Here is a tiny trained network, its code and every weight. The questions are about switching its units off for an input and a class, where a switched-off unit gives its printed mean instead of its output.

import numpy as np


def w(rows, s, z=0):
    codes = np.array(rows[::2]) - 128.0
    scale = np.full(codes.shape[1], s)
    scale[-1] = z or s
    return codes * scale


def f(y):
    return np.maximum(y, 0)


def log_softmax(a):
    a = a - a.max(-1, keepdims=True)
    return a - np.log(np.exp(a).sum(-1, keepdims=True))


def net(x, mask):
    res = np.array(x, float).reshape(1, 6) / 4 @ E
    y = f(res @ A[0][:, :-1].T + A[0][:, -1])
    res = res + np.where(mask, y, B[0][:, -1]) @ B[0][:, :-1]
    return log_softmax(res[-1] @ U[:, :-1].T + U[:, -1])


A, B = {}, {}
E = w([
[122,125,125,115,119],'x0',
[127,132,126,124,122],'x1',
[250,105,146,73,132],'x2',
[132,134,129,135,128],'x3',
[70,202,238,76,152],'x4',
[125,48,199,189,59],'x5',
],0.011)
A[0] = w([
[30,216,196,147,193,188],'N0',
[48,99,6,188,118,172],'N1',
[228,177,31,90,210,236],'N2',
[197,112,99,140,109,165],'N3',
[63,113,176,147,78,136],'N4',
[61,183,73,98,156,161],'N5',
[140,148,187,77,116,100],'N6',
[113,105,85,133,105,162],'N7',
[185,96,163,153,54,146],'N8',
[69,92,163,204,50,173],'N9',
[179,145,187,108,151,108],'N10',
[86,120,84,153,124,163],'N11',
[199,151,245,60,167,83],'N12',
[178,157,45,65,219,253],'N13',
[142,117,81,133,170,136],'N14',
[108,139,62,202,116,155],'N15',
[157,122,121,138,127,115],'N16',
[90,111,198,179,103,162],'N17',
[82,116,86,196,118,159],'N18',
[86,111,36,182,98,162],'N19',
[186,70,146,159,48,174],'N20',
[137,88,180,124,69,151],'N21',
[93,195,107,137,206,215],'N22',
],0.011,0.0058)
B[0] = w([
[47,131,161,146,146,226],'N0',
[169,168,159,77,138,226],'N1',
[122,135,63,61,97,253],'N2',
[119,58,34,98,159,194],'N3',
[109,135,157,195,67,177],'N4',
[70,140,165,82,178,192],'N5',
[155,154,217,100,149,159],'N6',
[176,142,124,92,175,169],'N7',
[152,41,117,147,170,193],'N8',
[145,113,202,174,131,212],'N9',
[209,151,146,117,125,161],'N10',
[171,209,199,32,160,171],'N11',
[205,157,211,67,92,191],'N12',
[103,172,44,76,99,240],'N13',
[138,147,110,130,62,164],'N14',
[188,156,161,87,124,187],'N15',
[97,127,94,159,151,147],'N16',
[116,90,206,199,52,184],'N17',
[166,146,188,145,136,187],'N18',
[254,136,203,63,112,205],'N19',
[174,40,110,162,130,215],'N20',
[174,63,146,158,113,176],'N21',
[43,190,127,65,174,199],'N22',
],0.0087,0.015)
U = w([
[174,231,154,17,144,253],'0',
[222,129,222,129,95,193],'1',
[139,145,2,77,20,122],'2',
[170,14,73,154,189,25],'3',
[10,182,152,94,201,78],'4',
[57,159,194,240,50,3],'5',
],0.0087,0.0007)

Each question gives the input, the list of numbers given to net, and the class t.
The units are the neurons (one row each of A and B). Each row of codes is followed by its name. A weight is (code - 128) times the scale printed after its matrix; where a second scale follows, it is the last column's (A, B and U).
mask holds one flag per neuron, in row order. A switched-off neuron (its flag False) gives its mean, the last column of its row in B, instead of its output. The means were averaged over made-up inputs and are rounded, as every weight is.
A unit's drop is (log p(t) with every unit on - log p(t) with that unit switched off) / (log p(t) with every unit on - log p(t) with every unit switched off).
The circuit of an input: a set's keep is (log p(t) with only the set's units on - log p(t) with every unit switched off) / (log p(t) with every unit on - log p(t) with every unit switched off). Starting from the 12 units with the biggest drops (on a tie, the unit counted first), units are removed one at a time, each time the one whose removal leaves the highest keep (on an exact tie, the one counted first), for as long as the keep stays at least 0.8.
circuit, biggest first: the units of the circuit, biggest drop first
k most important neurons: the k neurons with the biggest drops, biggest first
drop of u: that unit's drop, to one decimal
input [2,-1,-8,-4,1,-1], class 4: circuit, biggest first -> N0
input [-7,-2,0,6,5,-2], class 4: circuit, biggest first -> N0, N19
input [0,-3,4,1,8,1], class 1: 2 most important neurons -> N13, N2
input [8,-4,1,-2,-8,-5], class 2: 2 most important neurons -> N2, N13
input [6,7,1,7,8,4], class 1: 3 most important neurons -> N12, N6, N10
input [-2,-7,-5,-7,-7,0], class 0: 2 most important neurons -> N1, N11
input [2,-8,8,0,-8,1], class 3: 3 most important neurons -> N20, N8, N3
input [3,6,6,5,-7,1], class 3: 2 most important neurons -> N20, N8
input [5,8,-6,8,-1,1], class 1: 3 most important neurons -> N13, N2, N9
input [7,0,-3,-4,6,4], class 5: drop of N21 -> 0.0
input [-3,-6,0,-5,3,2], class 5: drop of N19 -> 0.2
input [3,5,4,-1,0,6], class 3: drop of N11 -> 0.1
